[[  9   3  26 -60 -27   5 -21   1 -15 -16  42  33]
 [ 11   1  30 -63 -29   3 -23   2 -13 -17  46  37]
 [ -8   6 -22  51  27   2  21  -1   9  16 -34 -29]
 [ 14  -4  34 -63 -31   1 -24   4  -8 -18  49  42]]
|
[[ -8   6 -22  51  27   2  21  -1   9  16 -34 -29]
 [  9   3  26 -60 -27   5 -21   1 -15 -16  42  33]
 [ 11   1  30 -63 -29   3 -23   2 -13 -17  46  37]
 [ 14  -4  34 -63 -31   1 -24   4  -8 -18  49  42]]

[[ 27  28  44  39 -33 -35]
 [-53 -39 -36 -50  48  61]
 [ 39  35  40  32 -25 -42]
 [ 40  29  44  33 -33 -40]
 [-52 -51 -24 -23  47  38]
 [ 48  44  43  41 -38 -39]
 [ 35  40  34  38 -42 -44]
 [-31 -17 -50 -43  64  53]
 [-53 -60 -20 -31  31  27]
 [ 28  34  34  19 -26 -31]
 [ 43  26  40  25 -26 -32]]
|
[[ 48  44  43  41 -38 -39]
 [ 35  40  34  38 -42 -44]
 [ 39  35  40  32 -25 -42]
 [ 28  34  34  19 -26 -31]
 [ 40  29  44  33 -33 -40]
 [ 27  28  44  39 -33 -35]
 [ 43  26  40  25 -26 -32]
 [-31 -17 -50 -43  64  53]
 [-53 -39 -36 -50  48  61]
 [-52 -51 -24 -23  47  38]
 [-53 -60 -20 -31  31  27]]

[[ 29  29  -9  -3  -3   7   4  43 -18]
 [ 19  -4  13   6 -60 -25  21 -13 -14]
 [ 20  -1  13   5 -60 -23  22  -9 -16]
 [ 35 -34 -52  -3   8  -2  -6   0  -4]
 [ 55   1 -16  14 -27 -20   1  19  13]
 [ 20  12  19  26   0 -19 -16   4  57]]
|
[[ 29  29  -9  -3  -3   7   4  43 -18]
 [ 20  12  19  26   0 -19 -16   4  57]
 [ 55   1 -16  14 -27 -20   1  19  13]
 [ 20  -1  13   5 -60 -23  22  -9 -16]
 [ 19  -4  13   6 -60 -25  21 -13 -14]
 [ 35 -34 -52  -3   8  -2  -6   0  -4]]

[[ 31 -45  21  13 -31  25 -17  19 -23 -46  11  34 -49  21]
 [ -7 -27  22   8 -21   6 -34  19 -23  16   4 -13 -19  36]
 [ 29   7  15  29 -37   5 -27  19 -20 -34 -13 -13 -55  25]
 [ 16   3  17  -2 -19  25 -12  19   3 -34  -3   5 -21  16]]
|
[[ 29   7  15  29 -37   5 -27  19 -20 -34 -13 -13 -55  25]
 [ 16   3  17  -2 -19  25 -12  19   3 -34  -3   5 -21  16]
 [ -7 -27  22   8 -21   6 -34  19 -23  16   4 -13 -19  36]
 [ 31 -45  21  13 -31  25 -17  19 -23 -46  11  34 -49  21]]

[[-50 -61  52]
 [ 32  44 -38]
 [ 31  48 -34]
 [-36 -27  64]
 [ 27  37 -34]
 [ 26  29 -42]
 [-47 -55  46]]
|
[[ 31  48 -34]
 [ 32  44 -38]
 [ 27  37 -34]
 [ 26  29 -42]
 [-36 -27  64]
 [-47 -55  46]
 [-50 -61  52]]

[[  4 -11 -12  10  70  -3 -38  -6]
 [-47 -54  18  41  48 -36 -64 -11]
 [-21   1 -16 -53  -9 -61 -10 -21]
 [ 32   7   4  23  24  59 -46 -31]
 [ -8  44 -29  70  37  46  48  64]
 [-33  67 -32  -1 -66  -5  38  36]
 [-45  14   7 -17 -66 -21 -48 -60]]
|
[[-33  67 -32  -1 -66  -5  38  36]
 [ -8  44 -29  70  37  46  48  64]
 [-45  14   7 -17 -66 -21 -48 -60]
 [ 32   7   4  23  24  59 -46 -31]
 [-21   1 -16 -53  -9 -61 -10 -21]
 [  4 -11 -12  10  70  -3 -38  -6]
 [-47 -54  18  41  48 -36 -64 -11]]

[[ 10 -11   5 -47 -21  24  20  32 -54  67  32  51 -10]
 [  8  -8   3 -28 -18  20  18  22 -35  53  22  38  -5]
 [  3 -16  -3 -42 -12  17  15  27 -44  50  22  45 -11]
 [  3 -15  -1 -44  -7  18  11  31 -42  55  28  46 -11]
 [-10  11  -9  55  22 -28 -18 -37  51 -67 -40 -38  13]
 [ -4  16  -4  53  10 -24 -14 -37  50 -67 -35 -51  16]
 [ -7  17   1  58  14 -24 -15 -41  60 -72 -43 -57   7]]
|
[[ -7  17   1  58  14 -24 -15 -41  60 -72 -43 -57   7]
 [ -4  16  -4  53  10 -24 -14 -37  50 -67 -35 -51  16]
 [-10  11  -9  55  22 -28 -18 -37  51 -67 -40 -38  13]
 [  8  -8   3 -28 -18  20  18  22 -35  53  22  38  -5]
 [ 10 -11   5 -47 -21  24  20  32 -54  67  32  51 -10]
 [  3 -15  -1 -44  -7  18  11  31 -42  55  28  46 -11]
 [  3 -16  -3 -42 -12  17  15  27 -44  50  22  45 -11]]

[[-55 -58 -58 -30  57  37  29 -48  18]
 [ 25  47  24   0 -13 -30 -27  37 -23]
 [ 42  35  49  38 -41 -40 -51  32  53]]
|
[[ 25  47  24   0 -13 -30 -27  37 -23]
 [ 42  35  49  38 -41 -40 -51  32  53]
 [-55 -58 -58 -30  57  37  29 -48  18]]
